Below is a small trained network, with its code and all its weights. Each question gives an input and a target symbol and asks what happens when units are switched off, that is, made to give their printed mean instead of their output.

import numpy as np


def w(rows, s, z=0):
    codes = np.array(rows[::2]) - 128.0
    scale = np.full(codes.shape[1], s)
    scale[-1] = z or s
    return codes * scale


def f(y):
    return np.maximum(y, 0)


def softmax(a):
    e = np.exp(a - a.max(-1, keepdims=True))
    return e / e.sum(-1, keepdims=True)


def log_softmax(a):
    a = a - a.max(-1, keepdims=True)
    return a - np.log(np.exp(a).sum(-1, keepdims=True))


def net(x, mask):
    ids = ['αβγδεζηθλξπστψ'.index(c) for c in x.split()]
    T = len(ids)
    res = E[ids] + P[:T]
    u = 0
    for l in range(2):
        r = res
        for j in range(3):
            rows = slice(2 * j, 2 * j + 2)
            q, k, v = (r @ M[l][rows].T for M in (Q, K, V))
            z = softmax(np.where(np.tri(T) > 0, q @ k.T / 2**0.5, -1e9)) @ v
            o = O[l][rows]
            res = res + np.where(mask[u + j], z, o[:, -1]) @ o[:, :-1]
        u += 3
        y = f(res @ A[l][:, :-1].T + A[l][:, -1])
        res = res + np.where(mask[u : u + 8], y, B[l][:, -1]) @ B[l][:, :-1]
        u += 8
    return log_softmax(res[-1] @ U[:, :-1].T + U[:, -1])


Q, K, V, O, A, B = {}, {}, {}, {}, {}, {}
E = w([
[178,108,211,193,101,112,65],'α',
[110,162,150,113,149,172,171],'β',
[103,81,151,80,124,103,165],'γ',
[157,138,184,100,37,101,185],'δ',
[112,169,107,85,88,142,169],'ε',
[151,159,101,182,147,137,98],'ζ',
[168,87,157,103,161,140,106],'η',
[197,83,197,88,66,89,122],'θ',
[133,180,202,172,71,139,127],'λ',
[73,200,57,163,149,178,127],'ξ',
[76,119,146,212,122,125,104],'π',
[116,152,85,2,145,184,173],'σ',
[141,104,100,55,212,164,120],'τ',
[82,93,69,176,141,71,96],'ψ',
],0.02)
P = w([
[135,109,141,224,164,116,184],'0',
[115,90,114,77,80,244,104],'1',
[101,214,158,54,163,93,68],'2',
[157,157,102,187,81,99,183],'3',
[106,95,81,116,92,251,98],'4',
[111,217,176,54,167,92,70],'5',
[154,160,113,209,93,93,195],'6',
],0.015)
Q[0] = w([
[108,76,141,114,175,88,22],'L0H0',
[83,120,197,91,119,106,164],'L0H0',
[121,118,170,114,132,116,169],'L0H1',
[94,119,105,91,124,69,124],'L0H1',
[104,98,64,91,126,91,202],'L0H2',
[101,108,184,243,102,90,159],'L0H2',
],0.011)
K[0] = w([
[118,2,78,108,90,216,49],'L0H0',
[41,62,195,85,107,103,178],'L0H0',
[125,143,94,110,144,150,126],'L0H1',
[116,139,103,108,122,72,53],'L0H1',
[65,132,58,86,67,93,82],'L0H2',
[174,132,103,205,80,13,215],'L0H2',
],0.0088)
V[0] = w([
[130,65,68,116,55,218,49],'L0H0',
[255,101,99,130,233,55,134],'L0H0',
[78,118,172,157,194,49,166],'L0H1',
[102,93,177,142,56,188,88],'L0H1',
[155,132,186,117,213,119,218],'L0H2',
[103,171,226,96,142,237,83],'L0H2',
],0.0049)
O[0] = w([
[155,233,163,18,70,224,174,236],'L0H0',
[162,2,185,166,113,75,98,3],'L0H0',
[109,111,203,189,127,120,164,83],'L0H1',
[44,144,137,113,99,191,111,255],'L0H1',
[145,174,143,56,82,127,162,126],'L0H2',
[103,197,190,145,184,183,61,168],'L0H2',
],0.005,0.0014)
A[0] = w([
[84,146,104,68,162,163,88,54],'L0N0',
[158,130,124,85,104,129,106,122],'L0N1',
[137,163,157,132,145,193,99,104],'L0N2',
[131,102,157,52,168,146,103,95],'L0N3',
[190,157,141,84,115,164,177,155],'L0N4',
[122,93,126,99,216,122,250,3],'L0N5',
[202,84,75,153,151,133,120,137],'L0N6',
[139,88,132,137,121,156,118,130],'L0N7',
],0.012,0.0055)
B[0] = w([
[168,78,254,167,42,104,137,221],'L0N0',
[85,135,160,196,220,70,102,183],'L0N1',
[91,81,98,73,119,39,158,255],'L0N2',
[144,224,37,176,106,118,111,189],'L0N3',
[62,59,116,164,115,174,145,229],'L0N4',
[61,159,253,80,252,109,107,143],'L0N5',
[165,149,77,37,185,187,86,195],'L0N6',
[140,133,141,74,118,154,76,166],'L0N7',
],0.0074,0.0083)
Q[1] = w([
[132,115,103,180,134,208,153],'L1H0',
[213,130,107,113,92,163,104],'L1H0',
[52,132,69,104,140,144,100],'L1H1',
[158,73,122,128,138,230,215],'L1H1',
[54,255,119,116,124,54,128],'L1H2',
[119,184,150,69,154,92,30],'L1H2',
],0.0088)
K[1] = w([
[32,186,2,137,108,72,97],'L1H0',
[142,152,100,100,68,37,70],'L1H0',
[20,121,84,130,158,169,104],'L1H1',
[150,174,86,25,37,112,127],'L1H1',
[140,227,197,230,213,70,134],'L1H2',
[94,80,154,174,245,170,122],'L1H2',
],0.0096)
V[1] = w([
[29,149,85,153,148,207,124],'L1H0',
[200,142,160,163,159,59,236],'L1H0',
[179,204,182,86,80,130,46],'L1H1',
[70,75,177,148,109,2,74],'L1H1',
[170,124,98,203,37,166,125],'L1H2',
[189,29,147,54,117,173,110],'L1H2',
],0.0073)
O[1] = w([
[121,104,219,158,90,189,95,102],'L1H0',
[88,221,70,151,61,194,183,149],'L1H0',
[68,165,131,87,225,255,89,54],'L1H1',
[229,93,178,120,228,180,203,254],'L1H1',
[154,225,182,112,59,25,28,216],'L1H2',
[85,117,254,228,174,83,132,154],'L1H2',
],0.0062,0.0023)
A[1] = w([
[13,156,126,1,112,114,125,69],'L1N0',
[111,205,116,62,217,90,171,47],'L1N1',
[88,79,192,126,109,87,108,46],'L1N2',
[65,165,34,94,188,207,97,115],'L1N3',
[99,87,61,216,87,98,208,3],'L1N4',
[133,73,132,128,226,124,89,79],'L1N5',
[162,159,106,31,176,130,140,174],'L1N6',
[133,6,198,114,120,141,159,99],'L1N7',
],0.0089,0.007)
B[1] = w([
[138,105,99,134,181,116,70,222],'L1N0',
[197,133,143,186,126,155,146,168],'L1N1',
[138,181,56,167,80,136,205,224],'L1N2',
[91,141,153,135,170,2,140,187],'L1N3',
[104,110,149,90,73,135,64,178],'L1N4',
[144,208,113,32,83,140,130,173],'L1N5',
[136,78,121,114,106,190,114,192],'L1N6',
[136,105,100,173,104,101,77,253],'L1N7',
],0.012,0.0057)
U = w([
[93,96,147,195,78,179,66,134],'α',
[124,153,146,65,114,212,31,230],'β',
[62,82,195,110,179,92,72,168],'γ',
[64,205,166,120,115,26,102,22],'δ',
[149,92,106,124,120,154,171,169],'ε',
[115,151,151,63,126,100,158,211],'ζ',
[145,142,194,57,55,85,162,81],'η',
[158,253,109,140,67,172,194,90],'θ',
[83,173,176,176,158,136,182,183],'λ',
[134,94,63,76,92,79,117,28],'ξ',
[71,152,81,71,90,144,194,204],'π',
[178,188,234,186,154,139,71,1],'σ',
[165,172,2,203,191,147,103,124],'τ',
[174,90,179,147,122,36,158,56],'ψ',
],0.0095,0.0048)

Each question gives the input, a string of symbols that net reads in full, and the target symbol t.
The units are the heads (2 rows each of Q, K, V and O) and the neurons (one row each of A and B). Each row of codes is followed by its name. A weight is (code - 128) times the scale printed after its matrix; where a second scale follows, it is the last column's (O, A, B and U).
mask holds one flag per unit, layer by layer, with each layer's heads first. A switched-off unit (its flag False) gives its mean, the last column of its rows in O or B, instead of its output. The means were averaged over made-up inputs and are rounded, as every weight is.
A unit's drop is (log p(t) with every unit on - log p(t) with that unit switched off) / (log p(t) with every unit on - log p(t) with every unit switched off).
The circuit of an input: a set's keep is (log p(t) with only the set's units on - log p(t) with every unit switched off) / (log p(t) with every unit on - log p(t) with every unit switched off). Starting from the 12 units with the biggest drops (on a tie, the unit counted first), units are removed one at a time, each time the one whose removal leaves the highest keep (on an exact tie, the one counted first), for as long as the keep stays at least 0.8.
units of the circuit, in order: the units of the circuit, biggest drop first
most important unit: the unit with the biggest drop
k most important neurons: the k neurons with the biggest drops, biggest first
k most important neurons of layer l: the k neurons of layer l with the biggest drops, biggest first
input θ ζ λ α λ ψ, target τ: most important unit	L1H0
input ζ ζ ζ σ α δ, target δ: 4 most important neurons of layer 0	[L0N6, L0N2, L0N1, L0N0]
input τ λ δ λ θ γ, target γ: units of the circuit, in order	[L1H2, L0N5, L1N3, L1N2]
input λ σ η γ β, target α: units of the circuit, in order	[L1N7, L1H2]
input λ λ ψ, target β: units of the circuit, in order	[L1H2, L0H0, L1N6]
input σ ψ θ, target α: 2 most important neurons	[L0N4, L0N5]
input ξ π θ η τ α, target ξ: units of the circuit, in order	[L1H2, L1H1, L0N0]
input ζ λ γ ζ ζ α α, target σ: units of the circuit, in order	[L0N2, L1H1]
input α δ ζ ψ, target ξ: units of the circuit, in order	[L0H2, L1N4]
input ψ γ β, target ψ: units of the circuit, in order	[L1H1, L1H0]
input λ ζ γ θ σ, target α: units of the circuit, in order	[L0N0, L1N7]
input η λ δ τ, target ζ: 3 most important neurons of layer 1	[L1N5, L1N3, L1N0]
input β ζ ψ γ γ ζ, target π: units of the circuit, in order	[L1H2, L0N5, L0N2, L0H0]
input ζ λ ψ γ, target ε: 4 most important neurons of layer 0	[L0N5, L0N0, L0N4, L0N2]
input π τ ζ λ ζ λ, target η: units of the circuit, in order	[L1H1, L1H2]
input λ ψ ζ, target β: 2 most important neurons of layer 0	[L0N0, L0N4]
input α δ ζ, target σ: units of the circuit, in order	[L1N1, L1H1, L1N2]
input ζ ζ ζ θ ζ, target δ: units of the circuit, in order	[L1N3, L1H1]
input α ζ θ, target σ: most important neuron	[L0N1]
input ζ η λ ζ β, target α: units of the circuit, in order	[L0N0, L1N7, L1H2]
input ζ γ γ, target δ: 2 most important neurons of layer 0	[L0N6, L0N0]
input σ ζ ζ η ζ ψ, target α: 4 most important neurons	[L0N5, L0N0, L0N4, L0N6]
input θ τ λ ζ α ξ, target τ: most important neuron	[L0N3]
input θ ψ π, target τ: 2 most important neurons	[L1N0, L1N1]
input β τ π, target π: 3 most important neurons of layer 0	[L0N3, L0N5, L0N4]
input ζ η λ τ ζ, target β: 4 most important neurons of layer 0	[L0N2, L0N4, L0N3, L0N0]
